Below are the code and all the weights of a small trained network. Each question names an input and a class and asks about switching units off, where a switched-off unit gives its printed mean instead of its output.

import numpy as np


def w(rows, s, z=0):
    codes = np.array(rows[::2]) - 128.0
    scale = np.full(codes.shape[1], s)
    scale[-1] = z or s
    return codes * scale


def norm(h):
    return h / np.sqrt((h * h).mean(-1, keepdims=True) + 1e-5)


def f(y):
    return np.maximum(y, 0)


def log_softmax(a):
    a = a - a.max(-1, keepdims=True)
    return a - np.log(np.exp(a).sum(-1, keepdims=True))


def net(x, mask):
    res = np.array(x, float).reshape(1, 3) / 4 @ E
    u = 0
    for l in range(2):
        y = f(norm(res) @ A[l][:, :-1].T + A[l][:, -1])
        res = res + np.where(mask[u : u + 4], y, B[l][:, -1]) @ B[l][:, :-1]
        u += 4
    return log_softmax(norm(res)[-1] @ U[:, :-1].T + U[:, -1])


A, B = {}, {}
E = w([
[155,16,23,81,111,172,70,220,115,126,72,139],'x0',
[145,109,107,151,176,59,184,230,133,66,102,97],'x1',
[186,50,41,150,110,253,3,69,160,113,168,160],'x2',
],0.0061)
A[0] = w([
[85,119,167,88,107,18,184,239,85,150,122,122,135],'L0N0',
[81,131,143,18,47,127,122,128,100,230,61,157,2],'L0N1',
[152,143,117,233,163,103,142,54,184,59,253,139,126],'L0N2',
[70,211,208,68,122,54,222,91,71,223,94,98,136],'L0N3',
],0.0061,0.0053)
B[0] = w([
[141,143,84,126,184,174,191,118,158,140,95,115,229],'L0N0',
[126,102,134,229,144,138,157,207,101,108,254,99,151],'L0N1',
[135,157,163,126,151,126,147,127,96,101,47,101,187],'L0N2',
[122,90,119,135,49,116,90,159,156,95,160,174,248],'L0N3',
],0.01,0.011)
A[1] = w([
[161,154,128,195,202,113,140,129,152,74,170,83,74],'L1N0',
[98,174,190,108,83,184,106,54,89,196,141,132,109],'L1N1',
[138,67,87,138,146,130,104,174,90,160,213,108,2],'L1N2',
[75,107,126,55,7,108,100,118,148,207,167,201,38],'L1N3',
],0.012,0.00071)
B[1] = w([
[111,108,149,123,72,126,51,98,111,159,196,156,222],'L1N0',
[133,117,61,85,200,121,195,177,135,169,89,93,238],'L1N1',
[89,185,193,144,97,75,186,121,144,124,157,144,238],'L1N2',
[156,129,184,132,121,146,7,46,62,113,99,111,254],'L1N3',
],0.012,0.0075)
U = w([
[149,150,184,110,90,121,3,36,87,140,99,130,16],'0',
[107,123,123,175,47,89,148,177,203,103,214,194,152],'1',
[152,137,36,73,218,141,193,153,163,182,50,93,255],'2',
],0.0077,0.0004)

Each question gives the input, the list of numbers given to net, and the class t.
The units are the neurons (one row each of A and B). Each row of codes is followed by its name. A weight is (code - 128) times the scale printed after its matrix; where a second scale follows, it is the last column's (A, B and U).
mask holds one flag per neuron, layer by layer. A switched-off neuron (its flag False) gives its mean, the last column of its row in B, instead of its output. The means were averaged over made-up inputs and are rounded, as every weight is.
A unit's drop is (log p(t) with every unit on - log p(t) with that unit switched off) / (log p(t) with every unit on - log p(t) with every unit switched off).
The circuit of an input: a set's keep is (log p(t) with only the set's units on - log p(t) with every unit switched off) / (log p(t) with every unit on - log p(t) with every unit switched off). Starting from all 8 units, units are removed one at a time, each time the one whose removal leaves the highest keep (on an exact tie, the one counted first), for as long as the keep stays at least 0.8.
units of the circuit, in order: the units of the circuit, biggest drop first
unit that matters most: the unit with the biggest drop
top k neurons: the k neurons with the biggest drops, biggest first
k most important neurons of layer l: the k neurons of layer l with the biggest drops, biggest first
drop when u is switched off: that unit's drop, to one decimal
input [0,0,8], class 2: top 4 neurons : (L0N3 L0N1 L1N3 L1N0)
input [8,-2,-1], class 1: top 2 neurons : (L0N3 L0N1)
input [7,5,4], class 1: top 2 neurons : (L0N0 L1N2)
input [1,-4,-8], class 1: top 4 neurons : (L0N1 L0N0 L1N0 L1N2)
input [3,1,-2], class 2: unit that matters most : L0N0
input [1,3,3], class 1: top 3 neurons : (L0N3 L1N3 L0N2)
input [-7,0,1], class 2: units of the circuit, in order : (L0N1 L1N1)
input [4,-1,-7], class 1: 3 most important neurons of layer 0 : (L0N1 L0N0 L0N3)
input [4,1,2], class 1: top 4 neurons : (L0N3 L0N0 L1N3 L1N2)
input [-2,-8,7], class 2: top 2 neurons : (L1N1 L0N3)
input [-6,-4,1], class 2: top 2 neurons : (L1N1 L0N2)
input [3,5,7], class 1: top 2 neurons : (L1N3 L0N3)
input [6,5,3], class 1: 3 most important neurons of layer 0 : (L0N0 L0N3 L0N2)
input [7,-5,-5], class 1: top neuron : (L0N1)
input [3,-4,-8], class 1: 2 most important neurons of layer 0 : (L0N1 L0N0)
input [-4,-3,5], class 2: drop when L1N1 is switched off : 0.2
input [-3,-7,8], class 2: drop when L0N3 is switched off : 0.5
input [1,-4,-3], class 1: drop when L0N1 is switched off : 1.3
